Here is a tiny trained network, its code and every weight. The questions are about switching its units off for an input and a class, where a switched-off unit gives its printed mean instead of its output.

import numpy as np


def w(rows, s, z=0):
    codes = np.array(rows[::2]) - 128.0
    scale = np.full(codes.shape[1], s)
    scale[-1] = z or s
    return codes * scale


def f(y):
    return y / 2 * (1 + np.tanh(0.7978845608 * (y + 0.044715 * y**3)))


def log_softmax(a):
    a = a - a.max(-1, keepdims=True)
    return a - np.log(np.exp(a).sum(-1, keepdims=True))


def net(x, mask):
    res = np.array(x, float).reshape(1, 7) / 4 @ E
    y = f(res @ A[0][:, :-1].T + A[0][:, -1])
    res = res + np.where(mask, y, B[0][:, -1]) @ B[0][:, :-1]
    return log_softmax(res[-1] @ U[:, :-1].T + U[:, -1])


A, B = {}, {}
E = w([
[124,124,129],'x0',
[78,37,114],'x1',
[133,135,130],'x2',
[240,94,150],'x3',
[130,130,128],'x4',
[125,127,130],'x5',
[56,77,254],'x6',
],0.0067)
A[0] = w([
[40,186,105,79],'N1',
[153,143,143,211],'N2',
[116,157,39,74],'N3',
[56,158,199,85],'N4',
[210,117,68,118],'N5',
[155,117,65,65],'N6',
[122,81,192,96],'N7',
[171,101,133,139],'N8',
[210,78,136,107],'N9',
[117,130,124,41],'N10',
[125,95,114,110],'N11',
[99,86,146,113],'N12',
[147,68,161,62],'N13',
[96,152,115,207],'N14',
[134,137,113,48],'N15',
[83,121,172,70],'N16',
[150,143,152,198],'N17',
[154,157,90,82],'N18',
[110,163,88,74],'N19',
[159,132,130,180],'N20',
[137,119,132,239],'N21',
[104,165,126,253],'N22',
[134,157,143,91],'N23',
[196,93,144,70],'N24',
[135,132,55,73],'N25',
[80,192,126,116],'N26',
[138,61,109,183],'N27',
[75,174,123,84],'N28',
[165,248,160,167],'N29',
[95,158,202,163],'N30',
[101,154,74,80],'N31',
[137,141,68,108],'N32',
[124,124,232,106],'N33',
[166,159,58,172],'N34',
[67,135,65,70],'N35',
[60,109,128,60],'N36',
[98,127,105,170],'N37',
[89,164,102,75],'N38',
[43,184,116,45],'N39',
[131,139,133,194],'N40',
],0.015,0.0054)
B[0] = w([
[76,95,253,195],'N1',
[49,85,122,191],'N2',
[199,186,115,193],'N3',
[217,200,93,211],'N4',
[132,120,134,245],'N5',
[226,172,146,166],'N6',
[191,99,103,203],'N7',
[100,116,162,171],'N8',
[78,118,229,214],'N9',
[183,180,241,105],'N10',
[101,155,105,135],'N11',
[151,126,92,176],'N12',
[150,184,159,162],'N13',
[121,95,101,187],'N14',
[210,156,186,110],'N15',
[189,159,107,171],'N16',
[107,114,78,182],'N17',
[190,130,136,164],'N18',
[183,120,138,143],'N19',
[104,73,142,176],'N20',
[39,92,38,205],'N21',
[64,49,53,217],'N22',
[112,87,150,123],'N23',
[84,144,249,176],'N24',
[239,161,155,171],'N25',
[147,76,146,169],'N26',
[30,141,76,204],'N27',
[131,99,175,153],'N28',
[39,54,93,254],'N29',
[178,145,71,214],'N30',
[168,142,177,153],'N31',
[163,123,124,175],'N32',
[218,167,62,226],'N33',
[106,139,124,248],'N34',
[116,105,168,169],'N35',
[133,153,128,172],'N36',
[47,124,139,165],'N37',
[151,121,169,141],'N38',
[161,83,224,177],'N39',
[97,93,84,166],'N40',
],0.0056,0.006)
U = w([
[146,136,99,236],'0',
[247,235,137,75],'1',
[120,157,110,191],'2',
[120,161,107,167],'3',
[146,151,235,64],'4',
[114,130,77,3],'5',
],0.015,0.005)

Each question gives the input, the list of numbers given to net, and the class t.
The units are the neurons (one row each of A and B). Each row of codes is followed by its name. A weight is (code - 128) times the scale printed after its matrix; where a second scale follows, it is the last column's (A, B and U).
mask holds one flag per neuron, in row order. A switched-off neuron (its flag False) gives its mean, the last column of its row in B, instead of its output. The means were averaged over made-up inputs and are rounded, as every weight is.
A unit's drop is (log p(t) with every unit on - log p(t) with that unit switched off) / (log p(t) with every unit on - log p(t) with every unit switched off).
The circuit of an input: a set's keep is (log p(t) with only the set's units on - log p(t) with every unit switched off) / (log p(t) with every unit on - log p(t) with every unit switched off). Starting from the 12 units with the biggest drops (on a tie, the unit counted first), units are removed one at a time, each time the one whose removal leaves the highest keep (on an exact tie, the one counted first), for as long as the keep stays at least 0.8.
units of the circuit, in order: the units of the circuit, biggest drop first
most important unit: the unit with the biggest drop
k most important neurons: the k neurons with the biggest drops, biggest first
drop of u: that unit's drop, to one decimal
input [-4,-5,1,-7,-1,-4,-3], class 4: 2 most important neurons -> N1; N39
input [5,-1,-2,-6,6,-3,-8], class 1: units of the circuit, in order -> N3; N25
input [-2,7,2,4,0,4,-7], class 1: units of the circuit, in order -> N6; N25
input [2,-8,3,1,-6,-5,8], class 1: 2 most important neurons -> N33; N4
input [1,-2,-4,-6,-7,-1,8], class 1: units of the circuit, in order -> N4; N33
input [-4,-2,2,5,-1,-3,-1], class 4: units of the circuit, in order -> N9; N24
input [1,5,1,-7,0,5,4], class 4: units of the circuit, in order -> N1
input [-2,-4,5,-8,0,0,-1], class 4: units of the circuit, in order -> N1; N39
input [-4,-3,0,8,3,3,-6], class 4: 2 most important neurons -> N9; N24
input [-1,-6,-5,-1,-2,8,-3], class 5: drop of N29 -> 0.4
input [0,-1,-4,0,4,5,6], class 1: drop of N4 -> 0.2
input [4,-8,2,-8,7,-3,-3], class 4: drop of N39 -> 0.3
input [-4,7,5,2,0,3,-7], class 1: drop of N6 -> 0.3
input [7,5,6,8,-4,3,-4], class 4: most important unit -> N9
